Below is a small trained network, with its code and all its weights. Each question gives an input and a class and asks what happens when units are switched off, that is, made to give their printed mean instead of their output.

import numpy as np


def w(rows, s, z=0):
    codes = np.array(rows[::2]) - 128.0
    scale = np.full(codes.shape[1], s)
    scale[-1] = z or s
    return codes * scale


def norm(h):
    return h / np.sqrt((h * h).mean(-1, keepdims=True) + 1e-5)


def f(y):
    return y / 2 * (1 + np.tanh(0.7978845608 * (y + 0.044715 * y**3)))


def log_softmax(a):
    a = a - a.max(-1, keepdims=True)
    return a - np.log(np.exp(a).sum(-1, keepdims=True))


def net(x, mask):
    res = np.array(x, float).reshape(1, 7) / 4 @ E
    u = 0
    for l in range(3):
        y = f(norm(res) @ A[l][:, :-1].T + A[l][:, -1])
        res = res + np.where(mask[u : u + 4], y, B[l][:, -1]) @ B[l][:, :-1]
        u += 4
    return log_softmax(norm(res)[-1] @ U[:, :-1].T + U[:, -1])


A, B = {}, {}
E = w([
[124,152,188,78,182,159,183,121,208,52],'x0',
[115,138,158,134,136,126,80,145,86,108],'x1',
[193,123,68,7,119,242,29,176,144,113],'x2',
[107,84,131,123,90,138,130,155,100,91],'x3',
[118,130,129,139,137,140,112,123,121,130],'x4',
[96,99,132,123,125,142,135,141,136,160],'x5',
[190,128,254,149,95,180,94,15,139,174],'x6',
],0.0042)
A[0] = w([
[78,131,138,144,220,103,174,215,168,67,11],'0.n0',
[99,151,114,170,201,76,203,107,109,106,9],'0.n1',
[133,128,36,97,184,189,76,254,181,91,153],'0.n2',
[172,131,184,106,139,235,125,147,149,127,247],'0.n3',
],0.0043,0.0012)
B[0] = w([
[149,170,130,76,111,255,173,194,78,128,191],'0.n0',
[157,123,46,71,100,230,92,141,102,91,178],'0.n1',
[151,84,223,200,114,60,120,59,152,135,253],'0.n2',
[217,162,168,110,41,85,153,121,130,107,207],'0.n3',
],0.0068,0.0038)
A[1] = w([
[82,148,49,81,110,86,114,161,32,206,155],'1.n0',
[134,77,15,103,134,33,104,237,64,126,204],'1.n1',
[184,73,146,201,122,72,140,117,123,98,249],'1.n2',
[131,98,254,92,160,121,146,102,190,87,103],'1.n3',
],0.0048,0.0016)
B[1] = w([
[87,118,162,163,202,136,114,80,217,79,172],'1.n0',
[192,149,112,112,132,91,124,21,133,134,206],'1.n1',
[80,2,231,135,206,94,76,127,195,247,253],'1.n2',
[89,134,55,234,192,74,161,19,50,23,238],'1.n3',
],0.0053,0.0039)
A[2] = w([
[3,137,124,121,196,51,145,102,191,45,5],'2.n0',
[147,227,39,206,156,100,172,53,117,105,221],'2.n1',
[201,118,160,46,9,194,3,120,175,217,122],'2.n2',
[212,83,158,177,98,82,81,147,91,242,191],'2.n3',
],0.0037,0.0012)
B[2] = w([
[228,83,1,230,142,185,119,177,77,71,163],'2.n0',
[111,32,150,153,156,90,70,179,94,138,194],'2.n1',
[52,191,156,100,113,193,200,168,101,96,207],'2.n2',
[148,249,95,31,25,186,149,153,139,141,252],'2.n3',
],0.0057,0.0039)
U = w([
[92,28,77,158,246,80,98,51,112,73,81],'0',
[102,106,202,61,77,75,49,27,201,191,11],'1',
[97,189,90,28,88,214,183,253,80,94,253],'2',
],0.0066,0.00038)

Each question gives the input, the list of numbers given to net, and the class t.
The units are the neurons (one row each of A and B). Each row of codes is followed by its name. A weight is (code - 128) times the scale printed after its matrix; where a second scale follows, it is the last column's (A, B and U).
mask holds one flag per neuron, layer by layer. A switched-off neuron (its flag False) gives its mean, the last column of its row in B, instead of its output. The means were averaged over made-up inputs and are rounded, as every weight is.
A unit's drop is (log p(t) with every unit on - log p(t) with that unit switched off) / (log p(t) with every unit on - log p(t) with every unit switched off).
The circuit of an input: a set's keep is (log p(t) with only the set's units on - log p(t) with every unit switched off) / (log p(t) with every unit on - log p(t) with every unit switched off). Starting from all 12 units, units are removed one at a time, each time the one whose removal leaves the highest keep (on an exact tie, the one counted first), for as long as the keep stays at least 0.8.
units of the circuit, in order: the units of the circuit, biggest drop first
unit that matters most: the unit with the biggest drop
k most important neurons: the k neurons with the biggest drops, biggest first
k most important neurons of layer l: the k neurons of layer l with the biggest drops, biggest first
drop of u: that unit's drop, to one decimal
input [-1,0,8,-7,4,7,-7], class 1: units of the circuit, in order	[0.n2]
input [-2,-7,1,8,8,2,-5], class 1: 2 most important neurons	[0.n2 1.n3]
input [4,4,-3,-2,-8,1,8], class 0: 2 most important neurons	[1.n3 0.n2]
input [3,5,6,7,5,-8,-5], class 0: 2 most important neurons	[0.n2 1.n3]
input [7,-5,6,-4,4,1,-1], class 0: units of the circuit, in order	[1.n3 0.n2]
input [-6,1,8,2,-8,7,-5], class 1: 2 most important neurons	[0.n2 0.n0]
input [-6,-3,1,1,7,-2,4], class 2: units of the circuit, in order	[0.n2 2.n2]
input [3,-1,3,-5,2,4,-4], class 0: units of the circuit, in order	[0.n2 1.n3]
input [-7,-2,2,-3,6,-6,-4], class 1: 3 most important neurons	[0.n2 1.n3 2.n3]
input [4,-2,0,-4,2,-2,-1], class 2: 2 most important neurons	[0.n0 0.n1]
input [3,7,-5,1,4,6,-6], class 2: 2 most important neurons	[0.n0 1.n3]
input [-2,5,6,-6,8,5,6], class 2: 2 most important neurons	[2.n2 0.n2]
input [-7,-1,3,7,0,5,-8], class 1: 2 most important neurons of layer 0	[0.n2 0.n1]
input [-8,-8,5,6,-5,7,6], class 2: unit that matters most	2.n2
input [0,-3,8,-5,4,3,-4], class 1: drop of 2.n0	0.0
input [7,3,-3,0,4,8,5], class 0: drop of 1.n3	0.8
input [-2,8,7,0,-2,-8,-4], class 1: drop of 0.n2	0.4
input [-8,4,5,-3,-5,-8,-6], class 1: drop of 1.n3	0.2
